Here is a tiny trained network, its code and every weight. The questions are about switching its units off for an input and a target symbol, where a switched-off unit gives its printed mean instead of its output.

import numpy as np


def w(rows, s, z=0):
    codes = np.array(rows[::2]) - 128.0
    scale = np.full(codes.shape[1], s)
    scale[-1] = z or s
    return codes * scale


def f(y):
    return y / 2 * (1 + np.tanh(0.7978845608 * (y + 0.044715 * y**3)))


def softmax(a):
    e = np.exp(a - a.max(-1, keepdims=True))
    return e / e.sum(-1, keepdims=True)


def log_softmax(a):
    a = a - a.max(-1, keepdims=True)
    return a - np.log(np.exp(a).sum(-1, keepdims=True))


def net(x, mask):
    ids = ['αγζστφω'.index(c) for c in x.split()]
    T = len(ids)
    res = E[ids] + P[:T]
    u = 0
    for l in range(2):
        q, k, v = (res @ M[l].T for M in (Q, K, V))
        z = softmax(np.where(np.tri(T) > 0, q @ k.T / 3**0.5, -1e9)) @ v
        res = res + np.where(mask[u], z, O[l][:, -1]) @ O[l][:, :-1]
        u += 1
        y = f(res @ A[l][:, :-1].T + A[l][:, -1])
        res = res + np.where(mask[u : u + 8], y, B[l][:, -1]) @ B[l][:, :-1]
        u += 8
    return log_softmax(res[-1] @ U[:, :-1].T + U[:, -1])


Q, K, V, O, A, B = {}, {}, {}, {}, {}, {}
E = w([
[255,100,168,121,207],'α',
[243,97,150,153,140],'γ',
[209,120,138,179,248],'ζ',
[168,129,110,210,174],'σ',
[99,152,69,144,221],'τ',
[173,110,92,254,48],'φ',
[75,148,41,190,108],'ω',
],0.0038)
P = w([
[172,254,163,111,119],'0',
[105,174,190,160,146],'1',
[187,216,122,112,123],'2',
[108,148,164,162,148],'3',
[188,187,100,123,134],'4',
[109,124,147,164,153],'5',
[188,164,80,128,136],'6',
[109,104,131,164,156],'7',
[180,145,61,133,137],'8',
[104,82,117,166,159],'9',
[181,121,46,135,141],'10',
[110,65,105,168,168],'11',
[203,99,26,142,139],'12',
[129,59,88,167,169],'13',
],0.0068)
Q[0] = w([
[64,126,179,160,152],'L0H0',
[119,110,184,152,88],'L0H0',
[46,119,181,1,48],'L0H0',
],0.046)
K[0] = w([
[97,238,82,124,28],'L0H0',
[109,225,93,127,150],'L0H0',
[159,252,240,102,113],'L0H0',
],0.032)
V[0] = w([
[120,203,90,207,207],'L0H0',
[225,65,218,99,182],'L0H0',
[60,134,75,52,248],'L0H0',
],0.015)
O[0] = w([
[92,71,131,75,13,254],'L0H0',
[99,138,165,245,130,128],'L0H0',
[111,212,229,69,61,150],'L0H0',
],0.012,0.007)
A[0] = w([
[173,142,67,146,147,72],'L0N0',
[34,56,185,183,128,106],'L0N1',
[121,202,219,165,54,105],'L0N2',
[199,121,158,117,123,178],'L0N3',
[40,111,159,66,192,118],'L0N4',
[128,186,125,246,187,156],'L0N5',
[214,219,46,80,82,131],'L0N6',
[20,85,213,197,168,3],'L0N7',
],0.013,0.0047)
B[0] = w([
[155,105,116,96,201,129],'L0N0',
[119,139,190,121,159,184],'L0N1',
[116,138,135,64,142,255],'L0N2',
[102,147,106,142,120,159],'L0N3',
[140,103,130,177,129,137],'L0N4',
[104,200,75,109,133,171],'L0N5',
[200,147,104,112,136,203],'L0N6',
[251,110,139,134,108,140],'L0N7',
],0.026,0.0065)
Q[1] = w([
[99,187,190,125,161],'L1H0',
[55,60,61,145,102],'L1H0',
[55,251,143,92,120],'L1H0',
],0.019)
K[1] = w([
[155,240,106,98,184],'L1H0',
[91,64,213,139,152],'L1H0',
[172,214,115,3,210],'L1H0',
],0.016)
V[1] = w([
[3,122,248,147,118],'L1H0',
[122,255,66,157,148],'L1H0',
[155,100,220,86,219],'L1H0',
],0.0017)
O[1] = w([
[206,42,120,157,203,2],'L1H0',
[155,192,251,136,71,174],'L1H0',
[129,55,113,131,106,140],'L1H0',
],0.0015,0.0028)
A[1] = w([
[87,143,96,95,179,93],'L1N0',
[139,87,202,251,84,82],'L1N1',
[107,134,97,186,115,246],'L1N2',
[135,91,70,159,43,252],'L1N3',
[100,124,11,186,126,106],'L1N4',
[57,59,93,211,151,136],'L1N5',
[90,200,128,193,131,162],'L1N6',
[192,136,69,165,105,28],'L1N7',
],0.012,0.0036)
B[1] = w([
[144,114,125,184,127,244],'L1N0',
[154,95,96,51,241,154],'L1N1',
[171,116,99,118,62,148],'L1N2',
[145,77,87,254,109,254],'L1N3',
[170,65,202,44,101,200],'L1N4',
[83,216,50,133,172,163],'L1N5',
[148,162,203,169,166,200],'L1N6',
[39,155,132,92,182,218],'L1N7',
],0.018,0.005)
U = w([
[127,174,145,163,139,87],'α',
[68,154,52,130,172,139],'γ',
[186,165,82,79,86,46],'ζ',
[154,89,115,175,84,255],'σ',
[1,109,197,107,79,254],'τ',
[147,69,135,110,186,43],'φ',
[178,94,179,132,117,8],'ω',
],0.0046,0.0031)

Each question gives the input, a string of symbols that net reads in full, and the target symbol t.
The units are the heads (3 rows each of Q, K, V and O) and the neurons (one row each of A and B). Each row of codes is followed by its name. A weight is (code - 128) times the scale printed after its matrix; where a second scale follows, it is the last column's (O, A, B and U).
mask holds one flag per unit, layer by layer, with each layer's heads first. A switched-off unit (its flag False) gives its mean, the last column of its rows in O or B, instead of its output. The means were averaged over made-up inputs and are rounded, as every weight is.
A unit's drop is (log p(t) with every unit on - log p(t) with that unit switched off) / (log p(t) with every unit on - log p(t) with every unit switched off).
The circuit of an input: a set's keep is (log p(t) with only the set's units on - log p(t) with every unit switched off) / (log p(t) with every unit on - log p(t) with every unit switched off). Starting from the 12 units with the biggest drops (on a tie, the unit counted first), units are removed one at a time, each time the one whose removal leaves the highest keep (on an exact tie, the one counted first), for as long as the keep stays at least 0.8.
units of the circuit, in order: the units of the circuit, biggest drop first
unit that matters most: the unit with the biggest drop
k most important neurons: the k neurons with the biggest drops, biggest first
top k neurons in layer l: the k neurons of layer l with the biggest drops, biggest first
input α φ ω ζ τ α τ σ α φ τ ω σ, target γ: units of the circuit, in order => L1N7, L0H0, L0N6, L0N2
input φ σ τ γ, target τ: unit that matters most => L0N6
input τ γ ζ α σ τ α τ γ ω γ, target γ: 3 most important neurons => L1N7, L0N6, L0N2
input τ τ γ γ ω, target ω: 3 most important neurons => L0N5, L1N4, L1N6
input σ ω τ τ α τ σ, target ζ: top 3 neurons in layer 0 => L0N6, L0N2, L0N1
input α τ α, target ζ: units of the circuit, in order => L0H0, L0N6, L0N2
input σ α ω ω τ α ω, target α: units of the circuit, in order => L0H0, L0N5, L1N6
input τ ω τ γ φ ζ τ γ τ τ γ, target ζ: units of the circuit, in order => L0H0, L0N6, L0N2
input ζ τ γ σ τ γ ω ω α τ τ φ σ α, target γ: 3 most important neurons => L1N5, L0N6, L0N2
input τ α σ γ τ ζ τ τ τ τ τ σ τ, target σ: units of the circuit, in order => L0N2, L1N3, L0N1
input τ γ α τ γ γ τ τ α γ φ, target ω: top 3 neurons in layer 0 => L0N5, L0N2, L0N6
input τ σ σ, target σ: 2 most important neurons => L1N3, L0N2
input α φ τ σ, target γ: top 2 neurons in layer 1 => L1N1, L1N5
input ω φ α α γ τ τ τ τ α τ γ γ γ, target α: unit that matters most => L0N5
input τ ω τ α φ γ τ α τ α ω γ τ, target ω: top 3 neurons in layer 0 => L0N5, L0N2, L0N6
input τ ζ α τ τ α α τ ζ τ ω α, target σ: 3 most important neurons => L0N2, L0N1, L1N3
input γ α ζ ζ α ζ σ φ, target γ: units of the circuit, in order => L0H0, L1N5, L0N6, L0N2
input α τ τ φ γ φ σ ζ, target γ: 3 most important neurons => L1N5, L0N6, L0N2
input τ τ α ω ω τ φ γ σ α φ τ, target γ: top 2 neurons in layer 1 => L1N5, L1N1
input α τ τ ω τ σ γ α τ φ φ ω, target σ: 3 most important neurons => L1N3, L0N2, L0N1
input τ γ τ α σ τ σ φ τ, target φ: 2 most important neurons => L0N0, L1N4
input τ τ τ τ φ τ ω, target ζ: unit that matters most => L0H0
input ζ α φ ζ α ω τ, target γ: units of the circuit, in order => L1N7, L0N6, L0H0, L0N2
input τ γ σ σ, target φ: 2 most important neurons => L1N1, L0N2
input ω γ τ ω ω γ ζ ω α α, target σ: 2 most important neurons => L0N2, L1N3
input ω φ ζ τ τ ω ζ α τ σ φ, target σ: units of the circuit, in order => L1N3, L0N2, L0N1
